Below are the code and all the weights of a small trained network. Each question names an input and a target symbol and asks about switching units off, where a switched-off unit gives its printed mean instead of its output.

import numpy as np


def w(rows, s, z=0):
    codes = np.array(rows[::2]) - 128.0
    scale = np.full(codes.shape[1], s)
    scale[-1] = z or s
    return codes * scale


def norm(h):
    return h / np.sqrt((h * h).mean(-1, keepdims=True) + 1e-5)


def f(y):
    return y / 2 * (1 + np.tanh(0.7978845608 * (y + 0.044715 * y**3)))


def softmax(a):
    e = np.exp(a - a.max(-1, keepdims=True))
    return e / e.sum(-1, keepdims=True)


def log_softmax(a):
    a = a - a.max(-1, keepdims=True)
    return a - np.log(np.exp(a).sum(-1, keepdims=True))


def net(x, mask):
    ids = ['αβγζηω'.index(c) for c in x.split()]
    T = len(ids)
    res = E[ids] + P[:T]
    u = 0
    for l in range(2):
        q, k, v = (norm(res) @ M[l].T for M in (Q, K, V))
        z = softmax(np.where(np.tri(T) > 0, q @ k.T / 2**0.5, -1e9)) @ v
        res = res + np.where(mask[u], z, O[l][:, -1]) @ O[l][:, :-1]
        u += 1
        y = f(norm(res) @ A[l][:, :-1].T + A[l][:, -1])
        res = res + np.where(mask[u : u + 8], y, B[l][:, -1]) @ B[l][:, :-1]
        u += 8
    return log_softmax(norm(res)[-1] @ U[:, :-1].T + U[:, -1])


Q, K, V, O, A, B = {}, {}, {}, {}, {}, {}
E = w([
[128,75,181,101,161,201,156],'α',
[148,137,198,149,193,88,135],'β',
[75,165,220,128,156,128,139],'γ',
[31,219,178,171,112,166,144],'ζ',
[111,134,136,76,246,158,150],'η',
[104,118,148,164,142,150,98],'ω',
],0.014)
P = w([
[218,166,61,104,7,106,75],'0',
[236,255,112,160,220,165,102],'1',
[98,68,134,89,161,119,73],'2',
[246,160,118,139,230,168,133],'3',
[97,50,147,89,157,125,88],'4',
[223,154,107,143,217,179,151],'5',
[92,45,140,78,152,118,103],'6',
[201,143,85,161,204,177,170],'7',
[101,43,154,27,202,135,114],'8',
[168,140,83,177,201,161,198],'9',
[86,53,153,37,204,150,100],'10',
],0.0078)
Q[0] = w([
[187,254,73,144,169,198,169],'L0H0',
[207,205,151,168,123,164,216],'L0H0',
],0.0087)
K[0] = w([
[181,155,165,34,49,106,77],'L0H0',
[172,159,73,82,62,111,1],'L0H0',
],0.0089)
V[0] = w([
[186,158,137,199,177,74,95],'L0H0',
[131,142,160,65,149,89,255],'L0H0',
],0.0091)
O[0] = w([
[205,178,223,134,155,81,93,202],'L0H0',
[102,105,209,254,62,96,209,3],'L0H0',
],0.0084,0.0043)
A[0] = w([
[9,45,207,122,112,189,104,98],'L0N0',
[212,146,111,158,187,154,192,218],'L0N1',
[141,154,52,102,28,206,114,74],'L0N2',
[129,97,142,110,123,150,33,200],'L0N3',
[103,213,114,183,207,63,183,174],'L0N4',
[188,201,167,97,125,234,219,70],'L0N5',
[152,158,38,171,109,184,99,168],'L0N6',
[116,203,154,89,2,19,116,1],'L0N7',
],0.0072,0.0029)
B[0] = w([
[117,88,113,33,176,132,221,254],'L0N0',
[55,200,106,168,36,58,162,249],'L0N1',
[158,24,199,130,146,149,107,127],'L0N2',
[107,189,114,30,180,181,169,244],'L0N3',
[174,12,87,77,113,146,142,209],'L0N4',
[177,193,73,209,114,76,102,196],'L0N5',
[173,69,120,85,207,70,168,161],'L0N6',
[89,140,132,255,140,133,82,126],'L0N7',
],0.0072,0.0045)
Q[1] = w([
[98,1,187,165,25,161,35],'L1H0',
[79,94,254,133,180,213,96],'L1H0',
],0.0074)
K[1] = w([
[167,174,113,185,254,152,176],'L1H0',
[113,85,111,39,150,91,186],'L1H0',
],0.009)
V[1] = w([
[133,192,134,195,56,131,211],'L1H0',
[146,157,159,132,86,213,1],'L1H0',
],0.0068)
O[1] = w([
[118,114,176,97,136,218,124,3],'L1H0',
[99,62,110,125,3,125,136,136],'L1H0',
],0.012,0.0045)
A[1] = w([
[202,185,144,140,165,65,42,97],'L1N0',
[69,88,203,150,114,145,88,90],'L1N1',
[182,105,133,197,24,219,206,2],'L1N2',
[170,127,123,254,154,227,143,215],'L1N3',
[57,78,74,42,101,180,171,37],'L1N4',
[71,154,207,116,166,181,155,179],'L1N5',
[36,155,122,131,210,145,100,62],'L1N6',
[150,135,106,73,148,59,162,112],'L1N7',
],0.0082,0.0032)
B[1] = w([
[221,69,112,151,97,147,133,216],'L1N0',
[120,148,136,85,254,80,123,126],'L1N1',
[156,94,112,87,182,194,177,218],'L1N2',
[54,58,154,123,165,61,89,187],'L1N3',
[138,126,201,163,77,186,179,164],'L1N4',
[132,107,161,69,69,117,57,223],'L1N5',
[118,220,89,148,60,100,196,206],'L1N6',
[116,117,152,177,149,173,103,253],'L1N7',
],0.0099,0.0053)
U = w([
[231,128,218,205,105,136,138,109],'α',
[43,77,190,107,155,78,52,146],'β',
[89,134,88,214,217,91,194,59],'γ',
[80,155,113,109,1,108,160,254],'ζ',
[170,49,156,100,148,251,219,35],'η',
[178,170,76,47,150,177,63,187],'ω',
],0.0077,0.0028)

Each question gives the input, a string of symbols that net reads in full, and the target symbol t.
The units are the heads (2 rows each of Q, K, V and O) and the neurons (one row each of A and B). Each row of codes is followed by its name. A weight is (code - 128) times the scale printed after its matrix; where a second scale follows, it is the last column's (O, A, B and U).
mask holds one flag per unit, layer by layer, with each layer's heads first. A switched-off unit (its flag False) gives its mean, the last column of its rows in O or B, instead of its output. The means were averaged over made-up inputs and are rounded, as every weight is.
A unit's drop is (log p(t) with every unit on - log p(t) with that unit switched off) / (log p(t) with every unit on - log p(t) with every unit switched off).
The circuit of an input: a set's keep is (log p(t) with only the set's units on - log p(t) with every unit switched off) / (log p(t) with every unit on - log p(t) with every unit switched off). Starting from the 12 units with the biggest drops (on a tie, the unit counted first), units are removed one at a time, each time the one whose removal leaves the highest keep (on an exact tie, the one counted first), for as long as the keep stays at least 0.8.
circuit, biggest first: the units of the circuit, biggest drop first
k most important neurons: the k neurons with the biggest drops, biggest first
top k neurons in layer l: the k neurons of layer l with the biggest drops, biggest first
input ζ ω α γ α β γ ω γ γ, target ζ: 2 most important neurons -> (L0N0; L0N2)
input ω ω ω ω ω ω ω ω β, target α: top neuron in layer 0 -> (L0N0)
input ζ α γ β ω η, target ζ: 2 most important neurons -> (L0N0; L0N1)
input η ω ω ω, target β: 2 most important neurons -> (L1N3; L0N1)
input γ γ ω γ, target η: 3 most important neurons -> (L1N2; L0N4; L0N5)
input γ ω η β, target η: 3 most important neurons -> (L1N2; L0N1; L0N4)
input ω ω ζ ω ω ω ω, target ω: circuit, biggest first -> (L0H0; L1N3)
input ζ ω ω ζ ω ζ α η, target ζ: 4 most important neurons -> (L0N0; L0N1; L0N2; L0N6)
input η η γ ω β γ η ω, target β: circuit, biggest first -> (L0H0; L1H0; L1N3; L1N5)
input ζ ω ω γ ω η α ω ω γ, target ζ: 4 most important neurons -> (L0N2; L0N1; L0N0; L0N6)
input γ ω ω α ω ζ η β β ω, target η: top 2 neurons in layer 1 -> (L1N2; L1N4)
input η ω γ β, target β: 4 most important neurons -> (L1N3; L0N1; L0N0; L1N5)
input γ γ α ω ω ζ β ω, target η: 3 most important neurons -> (L0N1; L1N2; L0N6)
input γ η ω ω ω α γ ζ, target η: circuit, biggest first -> (L1H0; L0N4; L0H0)
input η γ η ζ γ ζ, target β: circuit, biggest first -> (L1N3; L1H0; L0H0; L1N5)
input β γ η ω ω β ζ η ω γ, target α: circuit, biggest first -> (L0H0)
input ζ ω η η η γ ζ α, target ζ: 2 most important neurons -> (L0N2; L0N1)
input α ω ω γ α β, target γ: 3 most important neurons -> (L0N3; L0N1; L0N6)
input γ ω β, target α: circuit, biggest first -> (L0H0; L1N0)
input γ γ α γ, target η: top 3 neurons in layer 0 -> (L0N5; L0N4; L0N1)
input γ ω η ω γ α γ η ω ζ, target η: top 2 neurons in layer 0 -> (L0N4; L0N5)
